Below are the code and all the weights of a small trained network. Each question names an input and a target symbol and asks about switching units off, where a switched-off unit gives its printed mean instead of its output.

import numpy as np


def w(rows, s, z=0):
    codes = np.array(rows[::2]) - 128.0
    scale = np.full(codes.shape[1], s)
    scale[-1] = z or s
    return codes * scale


def norm(h):
    return h / np.sqrt((h * h).mean(-1, keepdims=True) + 1e-5)


def f(y):
    return np.maximum(y, 0)


def softmax(a):
    e = np.exp(a - a.max(-1, keepdims=True))
    return e / e.sum(-1, keepdims=True)


def log_softmax(a):
    a = a - a.max(-1, keepdims=True)
    return a - np.log(np.exp(a).sum(-1, keepdims=True))


def net(x, mask):
    ids = ['ΓΘΨαβεζλμπτ'.index(c) for c in x.split()]
    T = len(ids)
    res = E[ids] + P[:T]
    u = 0
    for l in range(2):
        q, k, v = (norm(res) @ M[l].T for M in (Q, K, V))
        z = softmax(np.where(np.tri(T) > 0, q @ k.T / 3**0.5, -1e9)) @ v
        res = res + np.where(mask[u], z, O[l][:, -1]) @ O[l][:, :-1]
        u += 1
        y = f(norm(res) @ A[l][:, :-1].T + A[l][:, -1])
        res = res + np.where(mask[u : u + 8], y, B[l][:, -1]) @ B[l][:, :-1]
        u += 8
    return log_softmax(norm(res)[-1] @ U[:, :-1].T + U[:, -1])


Q, K, V, O, A, B = {}, {}, {}, {}, {}, {}
E = w([
[187,165,77,166],'Γ',
[121,186,124,143],'Θ',
[148,98,172,134],'Ψ',
[158,99,102,86],'α',
[187,46,50,142],'β',
[186,130,168,138],'ε',
[185,146,170,145],'ζ',
[185,177,183,134],'λ',
[113,250,123,109],'μ',
[184,90,78,106],'π',
[206,109,140,125],'τ',
],0.023)
P = w([
[1,36,228,173],'0',
[32,116,173,147],'1',
[53,131,168,133],'2',
[85,132,149,107],'3',
[100,147,114,101],'4',
[124,168,95,102],'5',
[138,172,69,93],'6',
[142,170,62,92],'7',
],0.0088)
Q[0] = w([
[150,113,251,131],'0.h0',
[80,205,83,134],'0.h0',
[58,179,81,145],'0.h0',
],0.018)
K[0] = w([
[198,214,56,109],'0.h0',
[11,105,197,102],'0.h0',
[36,45,134,188],'0.h0',
],0.011)
V[0] = w([
[81,165,2,6],'0.h0',
[107,17,131,125],'0.h0',
[57,231,178,35],'0.h0',
],0.0071)
O[0] = w([
[58,37,216,146,2],'0.h0',
[79,170,2,105,159],'0.h0',
[45,110,172,239,73],'0.h0',
],0.0078,0.0072)
A[0] = w([
[89,189,73,160,86],'0.n0',
[148,95,86,89,144],'0.n1',
[42,50,139,90,81],'0.n2',
[149,165,134,155,161],'0.n3',
[90,245,209,64,248],'0.n4',
[71,154,81,190,93],'0.n5',
[142,124,216,45,3],'0.n6',
[122,65,92,64,123],'0.n7',
],0.012,0.0042)
B[0] = w([
[179,161,177,84,188],'0.n0',
[85,160,112,141,236],'0.n1',
[65,119,192,149,161],'0.n2',
[23,105,197,197,202],'0.n3',
[83,2,14,202,255],'0.n4',
[194,200,141,111,149],'0.n5',
[151,112,201,237,179],'0.n6',
[106,135,22,234,210],'0.n7',
],0.0093,0.006)
Q[1] = w([
[178,184,107,248],'1.h0',
[78,160,223,65],'1.h0',
[70,156,53,98],'1.h0',
],0.014)
K[1] = w([
[231,74,129,97],'1.h0',
[1,179,22,128],'1.h0',
[168,7,85,83],'1.h0',
],0.0087)
V[1] = w([
[232,195,123,245],'1.h0',
[237,231,116,37],'1.h0',
[1,152,95,166],'1.h0',
],0.0076)
O[1] = w([
[229,50,169,152,254],'1.h0',
[72,59,148,124,113],'1.h0',
[135,251,154,122,131],'1.h0',
],0.013,0.0079)
A[1] = w([
[81,35,120,99,181],'1.n0',
[76,134,94,97,4],'1.n1',
[175,70,88,26,167],'1.n2',
[143,247,146,96,9],'1.n3',
[192,161,73,153,126],'1.n4',
[164,49,238,196,187],'1.n5',
[175,57,56,153,29],'1.n6',
[135,148,83,50,57],'1.n7',
],0.013,0.0024)
B[1] = w([
[33,35,131,110,175],'1.n0',
[146,91,199,180,131],'1.n1',
[58,194,86,117,192],'1.n2',
[85,57,209,30,163],'1.n3',
[147,80,160,74,228],'1.n4',
[53,115,137,156,252],'1.n5',
[153,110,109,32,246],'1.n6',
[223,254,78,178,146],'1.n7',
],0.0095,0.011)
U = w([
[135,105,135,107,1],'Γ',
[161,155,190,124,75],'Θ',
[126,114,248,18,152],'Ψ',
[29,195,135,92,218],'α',
[121,92,15,174,77],'β',
[234,62,145,115,78],'ε',
[249,84,138,171,22],'ζ',
[184,141,114,229,130],'λ',
[102,184,133,150,229],'μ',
[138,157,73,188,179],'π',
[48,29,68,79,144],'τ',
],0.013,0.0072)

Each question gives the input, a string of symbols that net reads in full, and the target symbol t.
The units are the heads (3 rows each of Q, K, V and O) and the neurons (one row each of A and B). Each row of codes is followed by its name. A weight is (code - 128) times the scale printed after its matrix; where a second scale follows, it is the last column's (O, A, B and U).
mask holds one flag per unit, layer by layer, with each layer's heads first. A switched-off unit (its flag False) gives its mean, the last column of its rows in O or B, instead of its output. The means were averaged over made-up inputs and are rounded, as every weight is.
A unit's drop is (log p(t) with every unit on - log p(t) with that unit switched off) / (log p(t) with every unit on - log p(t) with every unit switched off).
The circuit of an input: a set's keep is (log p(t) with only the set's units on - log p(t) with every unit switched off) / (log p(t) with every unit on - log p(t) with every unit switched off). Starting from the 12 units with the biggest drops (on a tie, the unit counted first), units are removed one at a time, each time the one whose removal leaves the highest keep (on an exact tie, the one counted first), for as long as the keep stays at least 0.8.
units of the circuit, in order: the units of the circuit, biggest drop first
most important unit: the unit with the biggest drop
k most important neurons: the k neurons with the biggest drops, biggest first
k most important neurons of layer l: the k neurons of layer l with the biggest drops, biggest first
drop of u: that unit's drop, to one decimal
input Θ β Ψ α, target β: 3 most important neurons of layer 1 -> [1.n2; 1.n5; 1.n6]
input β Ψ Ψ, target β: most important unit -> 0.h0
input Ψ Ψ Ψ, target Ψ: 4 most important neurons of layer 0 -> [0.n7; 0.n3; 0.n6; 0.n0]
input Ψ Γ ε α, target ε: 2 most important neurons -> [0.n4; 0.n6]
input β β Ψ, target β: 2 most important neurons of layer 1 -> [1.n3; 1.n0]
input Θ π Θ Ψ α τ ζ, target τ: units of the circuit, in order -> [0.n4; 1.h0]
input Ψ α ε β τ μ, target τ: 2 most important neurons of layer 0 -> [0.n4; 0.n3]
input β ε ε, target ζ: 3 most important neurons -> [0.n3; 0.n4; 0.n7]
input α ε Γ, target Ψ: 2 most important neurons -> [0.n4; 1.n3]
input α Ψ α Ψ Ψ Ψ, target Ψ: units of the circuit, in order -> [1.n3; 1.h0]
input Γ ζ Γ π τ ζ, target τ: units of the circuit, in order -> [1.h0; 0.n4]
input α Ψ τ Ψ μ, target τ: 2 most important neurons -> [0.n4; 0.n7]
input α ζ Ψ, target ζ: units of the circuit, in order -> [1.h0; 0.h0]
input Ψ Θ λ Ψ, target λ: units of the circuit, in order -> [1.h0; 0.h0; 0.n4]
input ζ τ Θ ε λ λ τ, target τ: most important neuron of layer 0 -> [0.n4]
input α Ψ ε Ψ, target ε: 2 most important neurons -> [0.n3; 0.n4]
input τ Θ Ψ μ Ψ τ ε, target τ: units of the circuit, in order -> [1.h0; 0.n4; 0.h0; 1.n0]
input μ Ψ α α Ψ, target α: 2 most important neurons of layer 1 -> [1.n4; 1.n6]
input μ π π Ψ ζ Ψ, target ζ: drop of 0.n2 -> 0.0
input α Ψ Γ, target Ψ: drop of 0.n6 -> 0.2
input ε ε λ Ψ, target λ: drop of 0.n3 -> 0.1
input Ψ α Γ, target ε: most important neuron of layer 1 -> [1.n4]
